How the points are linked:
state | r c q e
ng | nh hb cl fd
hn | zg fd hf jl
zr | cn lz hl tc
sm | mf fc nf zm
mt | fm dj tn qg
zp | sj mq jp rq
dm | rm pr mq pz
ms | mr dc fg lt
zh | rt rg jm zf
tn | qg jb fh mt
dc | sg rq qn ht
zb | td zg qt ld
pn | fq bs tz dz
fc | zz ms tq gg
ht | lj sj dc sg
nh | br pf fd pc
jp | rq fr lj zp
bh | rg qt bn hj
rq | bt dm zp sj
fq | cj fb dz qq
jm | zf hj bf zh
zs | ls lh ph fj
ft | gd qg qb sd
fd | pc zl ng nh
td | hn cl ld hf
gg | sr lt fc zz
lh | jm bn sb bf
rr | md td rg qc
lz | qp fs nc sl
nc | sl rc bl lz
zf | bn rr zh rt
fr | dm gb jg mq
zl | lp sd hb pf
fh | mt nj gd tn
qc | qt hf rr md
sd | fh fm ft gd
sl | nl rl lz qp
nl | rc lg qp zd
fs | bc fj rc rl
hj | rr zb bh rg
zd | fs ph nl rc
bl | lz zd qs nc
lj | zp jg sg jp
mz | rz sm qr dr
pr | qd hq bb gt
hq | zr bl fp hl
gt | qj hl pr qd
qq | sc qr fq cj
qs | nc nl cn bl
pc | mc lp nh br
bn | hj md rt bh
cn | bl qp tc qs
sc | pj dr cj bs
tg | ng br zg cl
dz | qq pj pn fq
lt | sn ht ms mr
br | hb bz pc mc
bz | ft tn lp qb
bc | ph cg rl lg
bf | zh bh lh jm
fj | cg bf zs ls
gd | tn lb sd fh
fb | mz nb pj qr
ph | fj sb lg zs
pf | bz gd zl lp
ld | hf tg zb td
ls | rp jm fj cg
bs | fb rz sc pj
cr | ms qf sr fg
rz | nb mf dr hc
rc | rl zs zd fs
fm | nj jj qg lb
jl | tg nh hn zg
qg | lb hz mt fm
bt | fr rm sj jg
qr | dr nf fb mz
rt | bh qc zf bn
lp | qb fh pf bz
gb | pr rn gf bb
zg | cl pc jl tg
qf | dc jp sn qn
rm | gb qd pz gf
nj | dj pn lb jb
gf | bb qj rm gb
cg | sb zh ls rp
sn | qn lj mr qf
zm | ll gg sm mf
sr | fg sn zz cr
qd | rn zr gt qj
rg | qc ld hj rr
hl | tc nc hq zr
dr | hc zm mz rz
sg | jp bt ht lj
lg | zs rp bc ph
hz | tz qq dj jj
qj | fp tc qd rn
mr | qf sg lt sn
cj | bs mz qq sc
md | zb hn qc qt
nb | sm mb hc nf
qt | ld jl md zb
dj | jj fq jb hz
fp | hl qs rn hq
hb | pf ft mc zl
tc | qs sl zr cn
jb | hz dz nj dj
qp | zd bc sl nl
jg | mq gf bt fr
mf | mb zz zm ll
pj | qr hc bs fb
lb | jb tz fm nj
mb | fc cr ll tq
jj | pn cj hz tz
fg | lt qn cr ms
cl | fd mc tg ng
sb | bf rt rp lh
nf | zm tq nb sm
rp | lh zf cg sb
mc | zl qb br hb
tz | dz sc jj pn
zz | cr mr gg sr
ll | tq sr mf mb
pz | gf gt dm rm
tq | gg fg mb fc
hf | jl ng td hn
qb | sd mt bz ft
mq | pz bb fr dm
rl | lg ls fs bc
bb | gt fp gb pr
rn | hq cn qj fp
hc | nf ll rz nb
qn | ht zp qf dc
sj | jg pz rq bt

In the rows, 52 stands for zero.

The rows follow the links: the fewer symbols apart two points are, the more alike their rows tend to be.

Each row is also shifted at random along 5 hidden directions that mean nothing.

Some points, each with a row of numbers:
fb -> 55 58 53 49 49 55 48 50 55 39 44 47 55 53 55 46 52 49 41 54 49 47 61 54 46 42 50 63 52 48 49 38 50 57 61 58 50 56 43 46 62 59 44
zp -> 56 54 53 55 46 48 46 50 55 58 58 56 56 48 52 45 54 61 59 54 53 61 43 45 60 54 50 42 55 50 56 66 42 49 51 48 52 44 54 56 47 59 52
fq -> 52 58 53 53 54 55 54 52 48 50 45 50 54 47 44 51 53 50 50 56 56 49 51 50 52 44 39 69 59 52 47 61 50 51 51 69 40 51 43 54 65 45 42
mt -> 49 52 60 57 45 48 48 52 43 52 46 49 57 60 37 46 49 54 59 56 49 45 42 56 52 49 50 65 56 58 58 54 54 50 44 42 49 43 35 54 51 53 52
sb -> 49 57 47 49 58 53 56 59 51 62 57 50 55 43 58 58 58 50 54 44 56 55 52 60 56 52 47 45 50 47 53 56 56 54 53 62 51 51 58 54 56 49 48
rr -> 51 41 58 58 55 55 44 44 54 61 65 46 52 62 51 48 46 56 49 47 53 71 52 52 54 56 63 51 58 54 57 60 57 55 45 40 57 59 54 58 52 47 65
qp -> 58 45 65 70 39 49 46 53 48 57 57 57 70 66 42 47 53 68 70 49 45 56 38 52 56 56 54 72 65 58 63 68 50 52 39 34 40 46 37 59 45 52 61
jp -> 56 54 56 58 47 53 48 56 56 46 44 54 52 70 54 41 52 61 55 56 45 54 57 48 42 55 65 64 54 57 63 44 44 49 54 39 49 53 45 46 49 65 56
tg -> 43 64 44 54 54 52 52 60 50 52 47 50 59 43 57 48 56 47 51 44 50 43 44 61 49 47 36 55 51 43 57 50 57 57 59 56 56 42 48 52 64 53 40
fj -> 51 51 46 48 52 49 58 54 56 58 62 53 56 38 61 63 56 47 52 43 54 49 49 60 60 52 51 29 43 45 45 47 58 57 56 53 61 49 66 52 46 54 52
tq -> 52 46 43 44 52 49 60 47 49 60 54 56 45 31 54 68 55 49 55 62 60 50 44 42 67 55 45 23 44 47 43 61 53 46 56 60 50 43 65 53 41 48 54
bs -> 54 40 61 43 44 49 64 49 45 46 46 54 44 53 50 62 46 48 49 61 47 40 57 49 51 54 63 41 40 55 47 30 55 49 53 43 48 52 48 52 38 55 56
jm -> 50 52 57 48 64 57 60 63 41 66 46 49 42 60 47 65 54 54 61 55 56 53 62 54 47 63 61 66 52 60 62 56 60 43 41 58 38 57 49 55 50 38 58
nf -> 53 59 40 44 60 58 46 51 55 38 41 44 45 53 60 47 55 45 38 60 58 55 72 51 45 48 56 53 49 51 49 37 52 57 66 63 56 63 54 37 58 57 49
mq -> 57 50 53 59 45 49 53 51 54 56 55 62 55 49 49 56 54 61 65 55 50 50 39 45 59 59 48 48 55 54 55 67 47 47 47 46 50 43 54 56 43 52 56
tc -> 56 61 58 50 56 54 55 65 45 54 44 56 50 61 47 55 57 59 65 55 52 47 61 55 46 60 58 74 56 62 62 55 49 45 42 61 40 57 45 51 50 48 52
fr -> 57 53 45 54 47 49 53 51 56 48 55 61 55 42 59 54 54 56 58 53 49 49 44 46 58 58 47 37 50 48 52 55 47 53 57 49 58 46 59 54 44 57 52
ls -> 50 51 51 58 47 51 54 58 56 54 58 52 65 54 60 52 57 53 55 41 47 50 47 62 52 48 53 47 49 47 53 44 55 60 57 43 55 49 54 50 52 60 52
bl -> 58 40 60 44 48 45 65 57 40 58 56 61 46 51 50 67 50 56 68 58 52 48 53 50 59 69 68 33 44 60 57 50 53 46 41 43 50 51 58 60 26 48 64
pn -> 50 42 50 47 61 52 56 42 51 58 63 48 43 51 43 54 47 47 47 59 67 66 56 46 62 47 54 41 55 58 38 66 49 50 48 65 53 60 66 57 53 41 55
ms -> 55 51 56 58 51 57 52 49 62 51 48 53 49 63 54 50 53 56 48 54 49 55 54 45 46 49 56 63 54 54 50 50 48 48 54 49 44 55 51 46 58 57 55
hj -> 53 51 48 54 54 54 48 50 54 47 58 48 57 48 66 47 50 49 42 43 48 59 57 56 49 52 52 47 53 43 56 43 57 64 62 48 60 57 53 55 57 53 52
gd -> 50 62 52 44 68 58 43 49 51 48 48 43 40 55 45 49 49 44 42 57 62 57 68 54 48 52 50 70 58 58 50 57 56 50 46 72 58 67 50 50 65 40 49
nb -> 54 60 52 35 65 58 56 58 37 57 31 47 30 49 40 71 56 49 56 73 64 43 67 47 50 62 55 65 48 62 55 54 60 35 42 74 37 57 45 44 46 40 55
cr -> 54 50 49 53 51 55 57 50 59 49 48 55 49 51 57 57 54 52 48 55 50 50 52 44 50 51 52 49 49 49 47 47 50 49 59 52 47 52 55 47 53 56 53
gt -> 56 44 68 67 44 54 54 56 59 52 48 58 53 87 42 47 51 64 63 53 42 50 52 52 40 57 73 77 56 69 58 47 47 45 41 28 44 57 45 47 46 59 64
gf -> 57 56 50 52 57 55 56 54 59 47 48 60 45 56 53 60 55 52 55 54 52 46 59 49 46 60 55 61 52 59 49 51 52 47 50 57 54 60 58 47 51 49 56
dz -> 50 52 59 47 55 53 65 56 35 60 38 53 43 50 33 67 52 51 61 65 58 39 50 47 53 55 46 69 54 62 51 62 57 38 39 66 31 48 40 56 50 37 51
sl -> 58 59 52 60 46 50 45 55 51 53 60 56 71 40 53 48 58 60 62 46 52 55 41 55 62 52 37 59 63 46 56 72 49 59 49 59 48 46 46 60 56 49 47
rm -> 56 62 47 49 59 54 56 53 56 54 50 59 46 40 52 65 58 52 57 55 58 45 52 47 56 60 42 55 54 54 48 66 51 45 47 71 51 54 60 52 52 43 50
bz -> 51 58 55 44 54 52 55 53 46 43 44 52 47 46 52 54 47 45 45 53 49 40 58 55 47 53 48 58 49 51 54 40 58 53 54 58 57 54 44 56 56 47 47
qs -> 57 50 63 56 46 49 54 60 44 58 53 58 57 61 44 53 53 63 70 54 50 52 49 53 54 60 59 63 58 61 62 61 47 48 40 46 41 50 44 58 42 50 57
qn -> 55 56 55 49 54 55 51 52 61 51 47 53 43 58 57 51 53 54 47 56 51 54 61 47 46 54 61 53 48 54 51 45 47 45 55 54 51 57 54 46 53 59 53
rq -> 56 64 41 46 53 52 51 57 55 41 46 57 51 40 66 51 57 51 51 54 51 46 58 50 51 56 46 44 48 45 55 45 47 54 65 61 58 51 56 47 51 60 46
jj -> 48 43 48 45 43 43 64 48 42 55 58 57 56 32 48 60 49 46 56 56 56 43 35 50 69 47 41 20 44 46 42 55 52 54 56 51 55 36 60 61 41 51 46

From each start, follow one symbol. Which point do you reach?
Answer with the point's name.
56 60 45 48 53 50 52 52 52 56 54 59 51 33 56 58 56 55 59 56 58 52 45 45 62 59 40 39 52 48 52 67 47 47 53 64 54 45 60 56 47 50 48
e	jg
55 57 52 46 50 53 46 47 54 46 50 47 53 46 54 48 52 48 42 56 54 53 58 52 54 44 50 49 51 48 46 46 50 55 58 61 53 54 49 48 57 57 46
q	qr
54 42 60 48 49 53 57 47 50 47 49 51 46 61 47 53 46 50 46 59 52 51 60 48 49 50 63 54 49 58 46 41 51 51 52 48 47 58 49 51 49 52 57
r	pj
49 59 50 45 56 51 62 62 43 66 52 53 53 34 55 67 59 50 60 48 56 46 47 58 59 56 43 44 47 45 56 58 59 48 49 64 45 43 55 58 50 44 46
r	jm
52 57 50 39 66 56 61 60 39 57 43 51 38 43 56 71 53 48 53 55 55 43 65 53 48 66 52 57 47 52 60 47 66 46 48 66 46 58 49 55 49 36 55
e	hj
57 53 55 53 45 49 63 58 48 53 44 65 49 49 49 67 55 58 69 58 46 33 42 46 52 65 49 55 49 56 56 54 54 41 46 47 45 42 48 53 38 50 57
c	gt
55 50 58 43 49 47 56 52 51 61 53 57 41 47 52 61 51 56 58 60 53 51 50 44 59 61 60 31 43 54 53 52 47 40 48 49 51 46 59 54 36 56 57
r	jp
54 42 47 60 42 50 50 40 66 51 65 55 61 46 61 46 52 55 45 48 50 63 39 44 61 43 49 30 52 43 41 56 43 58 64 43 57 46 64 53 53 64 52
q	zz
56 53 46 63 58 57 37 45 68 46 62 51 56 66 57 33 52 59 48 51 56 76 59 45 50 50 57 60 66 56 52 66 40 58 56 52 60 65 62 47 61 56 56
r	mq
54 51 56 52 43 51 47 50 50 48 46 48 55 56 49 47 51 54 49 59 49 51 52 51 52 46 56 53 51 51 53 44 51 52 55 46 48 49 42 48 50 62 52
q	dr
47 44 52 55 49 48 56 48 44 57 54 51 54 53 38 51 49 52 58 58 59 55 42 50 61 47 47 48 55 57 47 66 50 50 46 52 48 44 52 57 49 48 51
r	tz
53 40 61 45 51 49 62 46 43 61 54 54 42 48 39 65 47 50 54 63 59 51 49 44 62 53 55 43 49 58 43 59 53 43 42 56 44 50 54 60 43 43 57
q	fq
58 42 54 45 40 43 65 55 41 53 57 64 56 39 58 68 51 55 66 54 47 40 46 52 62 65 56 24 41 50 55 44 54 53 51 40 55 43 56 60 26 53 59
c	fs
50 53 47 51 53 51 54 57 52 55 59 51 62 44 65 50 55 50 50 41 51 56 51 60 54 48 49 40 50 42 54 48 53 62 61 53 55 50 57 56 56 56 46
e	jm
